Below are the code and all the weights of a small trained network. Each question names an input and a class and asks about switching units off, where a switched-off unit gives its printed mean instead of its output.

import numpy as np


def w(rows, s, z=0):
    codes = np.array(rows[::2]) - 128.0
    scale = np.full(codes.shape[1], s)
    scale[-1] = z or s
    return codes * scale


def f(y):
    return np.maximum(y, 0)


def log_softmax(a):
    a = a - a.max(-1, keepdims=True)
    return a - np.log(np.exp(a).sum(-1, keepdims=True))


def net(x, mask):
    res = np.array(x, float).reshape(1, 3) / 4 @ E
    y = f(res @ A[0][:, :-1].T + A[0][:, -1])
    res = res + np.where(mask, y, B[0][:, -1]) @ B[0][:, :-1]
    return log_softmax(res[-1] @ U[:, :-1].T + U[:, -1])


A, B = {}, {}
E = w([
[90,128,171,251,133],'x0',
[159,202,97,153,186],'x1',
[182,69,160,137,186],'x2',
],0.016)
A[0] = w([
[124,158,177,192,121,76],'N0',
[140,181,140,165,154,126],'N1',
[64,168,88,132,84,116],'N2',
[154,252,128,130,200,127],'N3',
[105,52,125,122,80,130],'N4',
[131,67,107,111,65,121],'N5',
[144,194,80,140,210,129],'N6',
[177,160,100,25,100,57],'N7',
[88,196,129,127,72,116],'N8',
[142,187,98,185,183,78],'N9',
[97,170,59,146,80,95],'N10',
[127,120,122,176,116,208],'N11',
[127,40,104,138,221,121],'N12',
[124,109,149,116,176,88],'N13',
[89,139,70,138,106,92],'N14',
[134,133,183,202,120,107],'N15',
[100,136,153,168,143,80],'N16',
[58,124,178,145,147,163],'N17',
[59,32,187,113,50,99],'N18',
[69,128,140,163,165,79],'N19',
[130,195,149,108,198,77],'N20',
[49,110,189,162,129,88],'N21',
[85,121,164,175,130,100],'N22',
[193,69,164,142,203,108],'N23',
[96,154,86,134,73,87],'N24',
[176,69,166,139,194,93],'N25',
[125,86,110,131,104,193],'N26',
[149,134,114,138,126,251],'N27',
[42,184,119,125,103,108],'N28',
[184,96,75,53,113,100],'N29',
[64,170,163,98,110,143],'N30',
],0.013,0.015)
B[0] = w([
[135,198,118,74,180,183],'N0',
[174,159,128,136,75,184],'N1',
[58,57,168,101,164,194],'N2',
[142,153,161,223,65,229],'N3',
[137,162,161,223,95,192],'N4',
[136,178,134,185,118,183],'N5',
[177,152,167,249,63,214],'N6',
[138,204,119,87,200,214],'N7',
[80,78,162,121,172,193],'N8',
[179,161,177,128,87,187],'N9',
[69,90,196,117,172,180],'N10',
[112,135,28,132,168,223],'N11',
[62,91,155,132,156,194],'N12',
[127,118,176,117,151,141],'N13',
[120,102,177,100,153,155],'N14',
[157,167,102,55,188,207],'N15',
[114,210,135,64,167,162],'N16',
[119,164,48,97,168,206],'N17',
[236,215,217,252,2,228],'N18',
[166,174,143,64,171,162],'N19',
[137,209,202,146,72,164],'N20',
[149,203,121,52,153,193],'N21',
[158,179,109,49,179,186],'N22',
[61,43,193,115,195,208],'N23',
[96,80,221,112,184,167],'N24',
[61,53,221,112,191,190],'N25',
[148,109,61,187,114,198],'N26',
[113,44,5,177,116,251],'N27',
[70,62,191,120,172,193],'N28',
[155,228,83,71,237,215],'N29',
[113,80,137,173,186,182],'N30',
],0.0084,0.015)
U = w([
[159,145,185,189,83,125],'0',
[67,51,195,117,158,109],'1',
[142,171,104,72,155,118],'2',
[107,53,4,175,105,249],'3',
[139,98,127,102,84,87],'4',
[147,117,157,94,87,102],'5',
],0.019,0.011)

Each question gives the input, the list of numbers given to net, and the class t.
The units are the neurons (one row each of A and B). Each row of codes is followed by its name. A weight is (code - 128) times the scale printed after its matrix; where a second scale follows, it is the last column's (A, B and U).
mask holds one flag per neuron, in row order. A switched-off neuron (its flag False) gives its mean, the last column of its row in B, instead of its output. The means were averaged over made-up inputs and are rounded, as every weight is.
A unit's drop is (log p(t) with every unit on - log p(t) with that unit switched off) / (log p(t) with every unit on - log p(t) with every unit switched off).
The circuit of an input: a set's keep is (log p(t) with only the set's units on - log p(t) with every unit switched off) / (log p(t) with every unit on - log p(t) with every unit switched off). Starting from the 12 units with the biggest drops (on a tie, the unit counted first), units are removed one at a time, each time the one whose removal leaves the highest keep (on an exact tie, the one counted first), for as long as the keep stays at least 0.8.
units of the circuit, in order: the units of the circuit, biggest drop first
top k neurons: the k neurons with the biggest drops, biggest first
drop of u: that unit's drop, to one decimal
input [-8,-8,0], class 0: units of the circuit, in order	[N18]
input [0,4,-4], class 0: top 3 neurons	[N3 N23 N6]
input [8,7,3], class 2: top 3 neurons	[N15 N18 N0]
input [-1,-5,-6], class 1: top 2 neurons	[N2 N6]
input [8,-8,7], class 0: top 2 neurons	[N18 N4]
input [8,7,4], class 2: top 2 neurons	[N15 N18]
input [-5,6,1], class 0: top 2 neurons	[N6 N3]
input [-5,6,-5], class 0: top 2 neurons	[N3 N6]
input [6,-5,-6], class 1: top 2 neurons	[N28 N2]
input [6,-1,-5], class 2: drop of N23	0.2
input [1,-2,-3], class 3: drop of N25	0.1
input [-7,8,-5], class 0: drop of N6	0.4
